Below are the code and all the weights of a small trained network. Each question names an input and a class and asks about switching units off, where a switched-off unit gives its printed mean instead of its output.

import numpy as np


def w(rows, s, z=0):
    codes = np.array(rows[::2]) - 128.0
    scale = np.full(codes.shape[1], s)
    scale[-1] = z or s
    return codes * scale


def norm(h):
    return h / np.sqrt((h * h).mean(-1, keepdims=True) + 1e-5)


def f(y):
    return y / 2 * (1 + np.tanh(0.7978845608 * (y + 0.044715 * y**3)))


def log_softmax(a):
    a = a - a.max(-1, keepdims=True)
    return a - np.log(np.exp(a).sum(-1, keepdims=True))


def net(x, mask):
    res = np.array(x, float).reshape(1, 5) / 4 @ E
    u = 0
    for l in range(3):
        y = f(norm(res) @ A[l][:, :-1].T + A[l][:, -1])
        res = res + np.where(mask[u : u + 5], y, B[l][:, -1]) @ B[l][:, :-1]
        u += 5
    return log_softmax(norm(res)[-1] @ U[:, :-1].T + U[:, -1])


A, B = {}, {}
E = w([
[45,62,225],'x0',
[5,192,51],'x1',
[185,248,198],'x2',
[165,118,38],'x3',
[190,66,156],'x4',
],0.002)
A[0] = w([
[146,123,114,53],'L0N0',
[150,211,94,71],'L0N1',
[142,160,31,198],'L0N2',
[115,108,1,5],'L0N3',
[149,58,122,15],'L0N4',
],0.0083,0.002)
B[0] = w([
[159,116,146,101],'L0N0',
[199,88,105,180],'L0N1',
[101,32,113,255],'L0N2',
[2,79,251,230],'L0N3',
[180,139,95,135],'L0N4',
],0.0043,0.0023)
A[1] = w([
[253,61,18,93],'L1N0',
[124,109,163,20],'L1N1',
[117,17,156,206],'L1N2',
[211,74,55,128],'L1N3',
[228,6,37,245],'L1N4',
],0.0028,0.0011)
B[1] = w([
[165,130,85,141],'L1N0',
[135,97,111,103],'L1N1',
[71,182,5,254],'L1N2',
[166,151,72,135],'L1N3',
[169,255,75,235],'L1N4',
],0.0045,0.0013)
A[2] = w([
[157,115,116,126],'L2N0',
[119,149,254,253],'L2N1',
[167,120,86,107],'L2N2',
[149,163,231,133],'L2N3',
[167,144,189,151],'L2N4',
],0.006,0.0029)
B[2] = w([
[134,165,161,123],'L2N0',
[1,106,65,252],'L2N1',
[143,135,108,124],'L2N2',
[74,90,158,164],'L2N3',
[70,104,138,146],'L2N4',
],0.0063,0.0032)
U = w([
[7,120,108,254],'0',
[202,133,89,2],'1',
],0.011,0.0026)

Each question gives the input, the list of numbers given to net, and the class t.
The units are the neurons (one row each of A and B). Each row of codes is followed by its name. A weight is (code - 128) times the scale printed after its matrix; where a second scale follows, it is the last column's (A, B and U).
mask holds one flag per neuron, layer by layer. A switched-off neuron (its flag False) gives its mean, the last column of its row in B, instead of its output. The means were averaged over made-up inputs and are rounded, as every weight is.
A unit's drop is (log p(t) with every unit on - log p(t) with that unit switched off) / (log p(t) with every unit on - log p(t) with every unit switched off).
The circuit of an input: a set's keep is (log p(t) with only the set's units on - log p(t) with every unit switched off) / (log p(t) with every unit on - log p(t) with every unit switched off). Starting from the 12 units with the biggest drops (on a tie, the unit counted first), units are removed one at a time, each time the one whose removal leaves the highest keep (on an exact tie, the one counted first), for as long as the keep stays at least 0.8.
circuit, biggest first: the units of the circuit, biggest drop first
k most important neurons: the k neurons with the biggest drops, biggest first
top k neurons in layer l: the k neurons of layer l with the biggest drops, biggest first
drop of u: that unit's drop, to one decimal
input [2,1,3,4,-6], class 1: circuit, biggest first	L0N1, L2N1, L0N3
input [0,-5,-8,3,-3], class 1: 2 most important neurons	L2N1, L0N4
input [7,3,1,6,5], class 1: 3 most important neurons	L0N3, L2N1, L0N4
input [4,2,4,6,-2], class 1: circuit, biggest first	L0N1, L0N3, L2N1
input [-2,2,8,-1,-4], class 1: circuit, biggest first	L0N3, L0N1
input [-4,-8,-8,5,-4], class 1: top neuron in layer 0	L0N4
input [-5,-4,-7,1,1], class 1: 3 most important neurons	L2N1, L0N4, L1N4
input [-2,-5,-7,2,6], class 1: drop of L2N1	0.1
input [4,-8,-6,3,8], class 1: drop of L2N4	0.0
input [5,-3,-4,8,4], class 1: drop of L2N1	0.2
